Here is a tiny trained network, its code and every weight. The questions are about switching its units off for an input and a class, where a switched-off unit gives its printed mean instead of its output.

import numpy as np


def w(rows, s, z=0):
    codes = np.array(rows[::2]) - 128.0
    scale = np.full(codes.shape[1], s)
    scale[-1] = z or s
    return codes * scale


def norm(h):
    return h / np.sqrt((h * h).mean(-1, keepdims=True) + 1e-5)


def f(y):
    return np.maximum(y, 0)


def log_softmax(a):
    a = a - a.max(-1, keepdims=True)
    return a - np.log(np.exp(a).sum(-1, keepdims=True))


def net(x, mask):
    res = np.array(x, float).reshape(1, 5) / 4 @ E
    u = 0
    for l in range(3):
        y = f(norm(res) @ A[l][:, :-1].T + A[l][:, -1])
        res = res + np.where(mask[u : u + 9], y, B[l][:, -1]) @ B[l][:, :-1]
        u += 9
    return log_softmax(norm(res)[-1] @ U[:, :-1].T + U[:, -1])


A, B = {}, {}
E = w([
[160,116,107,138,144,217,176,77,68,95],'x0',
[106,67,89,108,171,123,118,172,163,2],'x1',
[173,163,111,113,149,44,95,117,114,106],'x2',
[190,141,127,199,129,107,116,143,129,163],'x3',
[109,183,133,119,128,127,61,131,97,106],'x4',
],0.0075)
A[0] = w([
[181,149,200,186,111,139,157,195,129,152,99],'L0N1',
[100,131,127,119,123,173,163,101,103,169,62],'L0N2',
[140,253,167,152,130,74,94,133,107,176,148],'L0N3',
[162,185,136,116,118,170,161,113,89,116,44],'L0N4',
[199,221,152,117,94,114,39,92,78,126,101],'L0N5',
[99,100,79,136,107,138,226,93,132,118,101],'L0N6',
[132,125,124,140,79,140,136,119,95,127,224],'L0N7',
[162,94,171,141,150,101,107,92,173,150,3],'L0N8',
[118,198,158,105,96,101,78,84,82,178,111],'L0N9',
],0.0066,0.0021)
B[0] = w([
[116,92,116,185,139,154,192,185,247,147,191],'L0N1',
[110,156,122,141,81,191,194,136,128,138,189],'L0N2',
[199,236,177,37,81,19,32,81,43,6,253],'L0N3',
[60,101,72,115,132,102,211,80,131,142,176],'L0N4',
[193,180,57,102,73,31,92,71,144,87,229],'L0N5',
[156,162,226,80,109,161,189,93,109,74,195],'L0N6',
[144,149,118,144,150,144,222,62,167,253,181],'L0N7',
[128,168,51,44,208,132,173,179,144,126,146],'L0N8',
[146,131,189,130,33,78,101,101,209,160,225],'L0N9',
],0.0051,0.0056)
A[1] = w([
[95,68,126,186,169,162,158,108,119,123,2],'L1N1',
[198,113,103,133,253,130,77,154,111,28,187],'L1N2',
[207,41,142,91,249,136,131,126,125,147,81],'L1N3',
[115,226,123,148,95,62,70,72,117,189,147],'L1N4',
[81,168,178,19,130,21,72,64,121,157,105],'L1N5',
[27,107,151,88,125,134,113,174,148,91,62],'L1N6',
[193,232,176,215,69,128,142,121,109,229,160],'L1N7',
[34,119,138,117,109,106,101,219,212,89,153],'L1N8',
[193,143,150,177,226,97,121,152,101,15,125],'L1N9',
],0.0055,0.0026)
B[1] = w([
[168,160,148,59,80,142,125,139,132,15,148],'L1N1',
[162,159,122,125,84,37,93,105,165,169,214],'L1N2',
[33,63,105,92,143,83,130,160,168,111,153],'L1N3',
[148,192,144,69,97,113,104,126,117,3,249],'L1N4',
[136,135,205,83,133,201,139,183,190,93,254],'L1N5',
[161,110,161,193,148,109,152,167,87,183,169],'L1N6',
[87,132,53,137,161,70,27,187,178,97,252],'L1N7',
[132,70,129,236,198,201,170,193,143,235,208],'L1N8',
[158,127,102,109,67,48,50,99,155,101,201],'L1N9',
],0.0071,0.006)
A[2] = w([
[103,82,62,245,158,114,110,146,208,187,122],'L2N1',
[138,13,137,129,195,123,156,136,112,95,54],'L2N2',
[161,45,39,232,156,86,223,153,180,138,160],'L2N3',
[169,96,119,230,177,167,124,129,106,251,112],'L2N4',
[153,118,220,172,95,170,59,165,114,67,132],'L2N5',
[171,128,174,104,132,108,144,110,56,182,3],'L2N6',
[192,130,24,213,245,45,118,189,181,148,117],'L2N7',
[164,254,168,174,47,85,50,90,125,178,138],'L2N8',
[188,231,125,69,87,102,83,130,79,178,149],'L2N9',
],0.0063,0.0051)
B[2] = w([
[68,131,172,177,170,144,80,186,97,233,200],'L2N1',
[193,185,117,118,139,39,98,119,122,114,148],'L2N2',
[92,154,134,124,149,70,47,141,60,155,218],'L2N3',
[39,48,152,177,209,86,2,188,120,149,173],'L2N4',
[124,127,166,133,165,184,183,104,200,211,177],'L2N5',
[132,64,118,232,126,135,94,69,227,107,128],'L2N6',
[37,138,130,148,79,169,93,122,16,173,218],'L2N7',
[227,163,42,40,70,84,129,102,209,42,254],'L2N8',
[96,66,98,121,40,38,6,92,74,44,228],'L2N9',
],0.0073,0.0078)
U = w([
[160,123,210,72,135,160,174,199,218,109,1],'0',
[3,49,139,228,166,99,39,213,62,253,84],'1',
[216,184,1,46,2,16,17,88,190,41,216],'2',
[131,189,134,120,66,254,221,43,68,135,121],'3',
],0.0073,0.0036)

Each question gives the input, the list of numbers given to net, and the class t.
The units are the neurons (one row each of A and B). Each row of codes is followed by its name. A weight is (code - 128) times the scale printed after its matrix; where a second scale follows, it is the last column's (A, B and U).
mask holds one flag per neuron, layer by layer. A switched-off neuron (its flag False) gives its mean, the last column of its row in B, instead of its output. The means were averaged over made-up inputs and are rounded, as every weight is.
A unit's drop is (log p(t) with every unit on - log p(t) with that unit switched off) / (log p(t) with every unit on - log p(t) with every unit switched off).
The circuit of an input: a set's keep is (log p(t) with only the set's units on - log p(t) with every unit switched off) / (log p(t) with every unit on - log p(t) with every unit switched off). Starting from the 12 units with the biggest drops (on a tie, the unit counted first), units are removed one at a time, each time the one whose removal leaves the highest keep (on an exact tie, the one counted first), for as long as the keep stays at least 0.8.
units of the circuit, in order: the units of the circuit, biggest drop first
unit that matters most: the unit with the biggest drop
top k neurons: the k neurons with the biggest drops, biggest first
top k neurons in layer l: the k neurons of layer l with the biggest drops, biggest first
drop of u: that unit's drop, to one decimal
input [-8,1,-1,-5,6], class 0: top 2 neurons : [L1N5, L1N8]
input [2,0,-8,0,1], class 3: unit that matters most : L1N8
input [2,7,-4,-3,1], class 1: top 3 neurons : [L1N8, L1N4, L0N3]
input [1,1,-8,3,-6], class 0: units of the circuit, in order : [L2N9, L0N5]
input [-3,-5,-7,4,-2], class 1: units of the circuit, in order : [L0N1, L2N1]
input [-3,-1,5,-6,-3], class 0: top 2 neurons : [L1N5, L0N5]
input [-6,-1,4,-7,-8], class 1: top 4 neurons : [L0N3, L1N8, L0N5, L1N4]
input [7,5,-7,3,7], class 3: top 2 neurons : [L0N3, L2N8]
input [1,-1,8,-6,-7], class 0: top 2 neurons in layer 2 : [L2N9, L2N8]
input [-1,3,-1,-7,6], class 1: top 2 neurons : [L0N3, L1N8]
input [6,0,-8,4,-4], class 3: top 2 neurons : [L0N6, L1N1]
input [-5,-3,1,-5,-7], class 0: top 2 neurons : [L0N1, L1N5]
input [2,2,-6,3,-3], class 0: top 2 neurons in layer 1 : [L1N1, L1N8]
input [0,-3,-1,-8,-1], class 0: unit that matters most : L2N7
input [-2,2,7,4,-8], class 1: top 3 neurons : [L0N3, L0N5, L1N4]
input [-4,-2,-8,-4,7], class 0: top 2 neurons : [L1N8, L0N5]
input [8,7,-4,-8,8], class 3: top 3 neurons : [L2N8, L2N9, L1N7]
input [-3,8,4,-3,0], class 1: top 2 neurons : [L1N8, L0N3]
input [8,0,2,1,-4], class 3: drop of L2N8 : 0.1
input [-1,-1,-1,-8,-8], class 3: unit that matters most : L0N6
input [-8,-2,3,-6,-7], class 0: drop of L1N5 : 0.6
input [8,0,-3,7,2], class 1: drop of L1N4 : 0.3
input [4,7,-8,-3,-8], class 0: drop of L2N2 : 0.1
